[[ 85.1  15.2 -66.5  12.6  72.7]
 [-48.0  -6.1 -17.5  55.6 -55.8]
 [-51.8  73.7  -8.5  -9.9  40.2]
 [-82.0  -9.5 -16.7  -7.2 -13.2]]
=>
[[ 15.2 -66.5]
 [ -6.1 -17.5]]

[[ -7.8  12.2  -7.8  49.0]
 [-69.3  60.4 -69.3  61.8]]
=>
[[ 12.2  -7.8]
 [ 60.4 -69.3]]

[[ 15.3 -41.3   2.7 -16.4  -0.8]
 [ -4.9 -52.7  -5.2 -26.3 -45.8]
 [  3.3  45.7 -33.0  51.4 -58.6]
 [ 65.5 -57.5 -53.7  39.5  40.2]]
=>
[[-41.3   2.7]
 [-52.7  -5.2]]

[[-35.2   3.9  -3.5]
 [-19.9  -1.9   9.5]
 [ 64.4   3.3  -6.7]
 [ 24.6   1.3 -12.2]
 [-21.1   0.9   9.0]]
=>
[[ 3.9 -3.5]
 [-1.9  9.5]]

[[ 54.6  39.7  52.4]
 [-33.7  62.2  18.6]
 [ -4.2  -7.7   5.2]
 [-67.7  16.0   8.5]
 [ 12.3   4.1 -76.5]]
=>
[[39.7 52.4]
 [62.2 18.6]]

[[ 84.9  35.5 -19.0]
 [ 67.2 -50.5 -37.0]
 [-71.8  -5.9  16.5]]
=>
[[ 35.5 -19.0]
 [-50.5 -37.0]]
